Below is a small trained network, with its code and all its weights. Each question gives an input and a class and asks what happens when units are switched off, that is, made to give their printed mean instead of their output.

import numpy as np


def w(rows, s, z=0):
    codes = np.array(rows[::2]) - 128.0
    scale = np.full(codes.shape[1], s)
    scale[-1] = z or s
    return codes * scale


def norm(h):
    return h / np.sqrt((h * h).mean(-1, keepdims=True) + 1e-5)


def f(y):
    return y / 2 * (1 + np.tanh(0.7978845608 * (y + 0.044715 * y**3)))


def log_softmax(a):
    a = a - a.max(-1, keepdims=True)
    return a - np.log(np.exp(a).sum(-1, keepdims=True))


def net(x, mask):
    res = np.array(x, float).reshape(1, 8) / 4 @ E
    u = 0
    for l in range(4):
        y = f(norm(res) @ A[l][:, :-1].T + A[l][:, -1])
        res = res + np.where(mask[u : u + 8], y, B[l][:, -1]) @ B[l][:, :-1]
        u += 8
    return log_softmax(norm(res)[-1] @ U[:, :-1].T + U[:, -1])


A, B = {}, {}
E = w([
[135,133,121,133,132,126,131,131,133,128,128],'x0',
[125,126,125,125,129,128,126,127,125,127,131],'x1',
[125,167,72,111,88,164,44,156,121,135,14],'x2',
[125,127,132,124,126,129,126,125,126,128,129],'x3',
[131,124,130,122,128,130,126,127,126,129,128],'x4',
[113,90,155,70,103,58,132,194,173,3,101],'x5',
[129,132,96,143,83,61,198,3,115,94,51],'x6',
[116,40,75,197,51,190,112,105,199,107,164],'x7',
],0.0081)
A[0] = w([
[98,78,92,154,70,152,109,108,180,143,159,66],'L0N0',
[158,120,188,141,165,123,210,83,158,111,254,7],'L0N1',
[98,196,158,64,168,59,142,149,108,184,96,73],'L0N2',
[104,86,101,142,54,150,126,112,179,130,159,65],'L0N3',
[151,126,105,185,192,156,84,43,85,222,146,2],'L0N4',
[137,142,98,169,167,160,85,52,94,206,145,41],'L0N5',
[129,125,104,168,94,104,207,39,64,98,63,76],'L0N6',
[129,116,137,143,146,203,95,239,104,151,184,78],'L0N7',
],0.0054,0.0065)
B[0] = w([
[153,148,170,145,219,171,118,97,48,65,121,163],'L0N0',
[47,43,97,163,173,68,152,164,99,201,86,201],'L0N1',
[161,108,146,185,179,228,125,80,93,35,146,215],'L0N2',
[176,139,163,123,239,174,124,101,58,75,102,153],'L0N3',
[108,184,131,83,55,185,228,171,149,116,138,188],'L0N4',
[92,159,153,53,55,172,221,181,163,75,131,192],'L0N5',
[138,162,155,66,171,88,30,96,254,171,207,217],'L0N6',
[131,166,139,97,159,64,72,39,228,161,162,254],'L0N7',
],0.0067,0.003)
A[1] = w([
[97,196,173,66,167,64,147,141,90,161,116,108],'L1N0',
[166,102,145,158,127,80,169,156,96,168,196,63],'L1N1',
[158,168,85,117,114,173,32,113,144,137,41,66],'L1N2',
[143,167,107,180,84,169,171,95,66,249,142,76],'L1N3',
[100,123,91,153,90,75,164,17,127,132,67,60],'L1N4',
[147,163,124,153,123,157,116,74,97,232,162,95],'L1N5',
[127,138,149,143,149,149,89,224,133,156,188,100],'L1N6',
[158,171,59,125,59,159,15,178,88,166,2,1],'L1N7',
],0.0052,0.0058)
B[1] = w([
[164,83,85,230,117,217,92,90,113,85,121,251],'L1N0',
[68,100,90,147,139,131,120,146,111,178,58,143],'L1N1',
[64,50,150,157,165,82,199,111,112,192,141,241],'L1N2',
[127,178,123,56,35,162,195,206,145,70,115,239],'L1N3',
[150,156,124,92,143,106,1,132,181,209,183,170],'L1N4',
[124,145,144,72,55,118,166,223,155,22,116,248],'L1N5',
[144,155,79,104,104,64,109,2,175,156,95,234],'L1N6',
[19,18,141,193,178,38,199,178,86,189,97,240],'L1N7',
],0.0068,0.0023)
A[2] = w([
[123,79,163,89,108,35,132,202,145,1,104,59],'L2N0',
[124,47,82,223,50,202,92,95,173,81,164,55],'L2N1',
[138,51,88,203,73,166,86,101,139,102,152,3],'L2N2',
[146,103,139,82,41,63,132,212,155,13,123,13],'L2N3',
[107,110,90,149,59,124,80,134,124,128,91,63],'L2N4',
[167,153,85,138,43,60,156,15,135,103,89,42],'L2N5',
[123,158,95,129,106,147,67,160,136,124,41,112],'L2N6',
[158,117,109,150,129,113,153,130,111,161,131,111],'L2N7',
],0.0057,0.0045)
B[2] = w([
[112,201,54,128,34,245,210,143,133,198,112,253],'L2N0',
[213,149,172,134,208,147,96,125,2,47,33,186],'L2N1',
[138,171,213,102,207,129,150,133,56,114,119,130],'L2N2',
[128,231,115,130,70,249,192,147,114,200,164,194],'L2N3',
[105,149,236,122,212,116,197,133,84,185,211,116],'L2N4',
[157,147,171,85,147,101,32,154,170,201,209,158],'L2N5',
[108,69,192,183,164,77,225,103,126,136,245,158],'L2N6',
[96,131,142,126,122,131,131,166,117,126,142,117],'L2N7',
],0.0059,0.0033)
A[3] = w([
[142,132,128,117,138,130,49,192,128,151,163,21],'L3N0',
[104,131,119,111,91,103,67,155,106,127,63,65],'L3N1',
[192,197,156,128,185,123,110,130,2,90,107,4],'L3N2',
[138,135,133,112,147,133,23,187,168,163,188,55],'L3N3',
[124,134,148,106,119,121,124,141,116,117,109,122],'L3N4',
[189,168,154,142,174,133,106,122,37,80,110,8],'L3N5',
[120,60,145,170,136,66,200,129,91,158,209,29],'L3N6',
[128,177,129,99,134,84,99,82,149,132,137,86],'L3N7',
],0.0074,0.0041)
B[3] = w([
[119,139,113,123,102,89,153,61,151,138,113,141],'L3N0',
[107,82,142,152,160,102,158,120,119,169,175,111],'L3N1',
[153,58,118,187,132,172,104,119,109,52,132,253],'L3N2',
[163,144,123,95,98,39,100,38,168,131,113,252],'L3N3',
[131,103,107,135,134,146,138,107,128,149,158,123],'L3N4',
[147,76,137,158,131,173,106,119,100,90,130,221],'L3N5',
[68,106,89,148,128,81,110,197,89,182,2,230],'L3N6',
[155,100,121,135,130,135,77,130,167,109,157,190],'L3N7',
],0.0087,0.0028)
U = w([
[183,178,138,64,126,20,26,38,245,160,171,186],'0',
[120,233,116,85,3,231,234,206,126,142,152,146],'1',
[5,22,126,176,174,26,158,201,66,195,70,171],'2',
[209,87,159,185,200,200,77,107,40,1,126,1],'3',
],0.0091,0.0014)

Each question gives the input, the list of numbers given to net, and the class t.
The units are the neurons (one row each of A and B). Each row of codes is followed by its name. A weight is (code - 128) times the scale printed after its matrix; where a second scale follows, it is the last column's (A, B and U).
mask holds one flag per neuron, layer by layer. A switched-off neuron (its flag False) gives its mean, the last column of its row in B, instead of its output. The means were averaged over made-up inputs and are rounded, as every weight is.
A unit's drop is (log p(t) with every unit on - log p(t) with that unit switched off) / (log p(t) with every unit on - log p(t) with every unit switched off).
The circuit of an input: a set's keep is (log p(t) with only the set's units on - log p(t) with every unit switched off) / (log p(t) with every unit on - log p(t) with every unit switched off). Starting from the 12 units with the biggest drops (on a tie, the unit counted first), units are removed one at a time, each time the one whose removal leaves the highest keep (on an exact tie, the one counted first), for as long as the keep stays at least 0.8.
circuit, biggest first: the units of the circuit, biggest drop first
unit that matters most: the unit with the biggest drop
k most important neurons: the k neurons with the biggest drops, biggest first
top k neurons in layer l: the k neurons of layer l with the biggest drops, biggest first
drop when u is switched off: that unit's drop, to one decimal
input [-6,-1,-4,5,7,2,-6,5], class 0: unit that matters most : L0N7
input [-1,7,-5,6,6,-3,-4,3], class 2: 4 most important neurons : (L0N1, L3N6, L0N6, L1N4)
input [-7,5,-5,-3,-6,3,-6,-7], class 3: 3 most important neurons : (L0N2, L0N6, L1N0)
input [-8,-4,-7,-1,5,-6,6,4], class 2: 3 most important neurons : (L0N1, L3N6, L0N7)
input [4,0,6,6,6,5,5,-4], class 2: circuit, biggest first : (L1N7, L3N1)
input [-3,3,2,7,2,-5,-7,-7], class 0: 3 most important neurons : (L0N7, L3N3, L2N1)
input [8,-3,7,-6,-2,0,6,2], class 2: 2 most important neurons : (L1N7, L1N2)
input [5,2,2,-6,-1,-1,5,6], class 3: 4 most important neurons : (L2N1, L0N7, L0N0, L1N6)
input [-2,8,8,-8,-4,-2,7,-4], class 2: 4 most important neurons : (L1N7, L1N2, L0N7, L1N6)
input [6,-5,4,6,-1,7,-8,-2], class 0: 3 most important neurons : (L0N7, L3N3, L1N5)
input [6,8,-3,-4,4,-2,4,-5], class 3: 3 most important neurons : (L0N2, L1N6, L0N7)
input [-2,-4,-1,3,0,6,-2,-7], class 3: top 2 neurons in layer 1 : (L1N5, L1N3)
input [-2,6,7,-4,-2,8,3,6], class 1: top 2 neurons in layer 2 : (L2N0, L2N3)
input [-6,1,2,-6,6,-4,5,2], class 0: unit that matters most : L0N6
input [-3,-2,3,6,-2,7,6,4], class 1: 4 most important neurons : (L2N0, L2N3, L0N7, L1N6)
input [-2,8,-8,6,-3,-2,-8,-1], class 0: 3 most important neurons : (L0N7, L3N3, L1N7)
input [1,7,-7,5,-8,-8,1,-7], class 1: 2 most important neurons : (L1N3, L0N4)
input [8,7,-1,4,2,0,6,-7], class 3: top 2 neurons in layer 1 : (L1N6, L1N0)
input [3,-4,5,4,3,6,2,3], class 1: drop when L2N0 is switched off : 0.9
input [5,-4,-5,-4,-8,-3,-1,1], class 2: unit that matters most : L0N1
input [4,0,6,-8,7,7,2,-2], class 1: drop when L2N0 is switched off : 1.1
input [-1,7,1,1,5,-5,0,8], class 3: drop when L2N1 is switched off : 0.2
input [-1,5,-2,-1,0,4,-6,-2], class 0: drop when L0N6 is switched off : 0.0
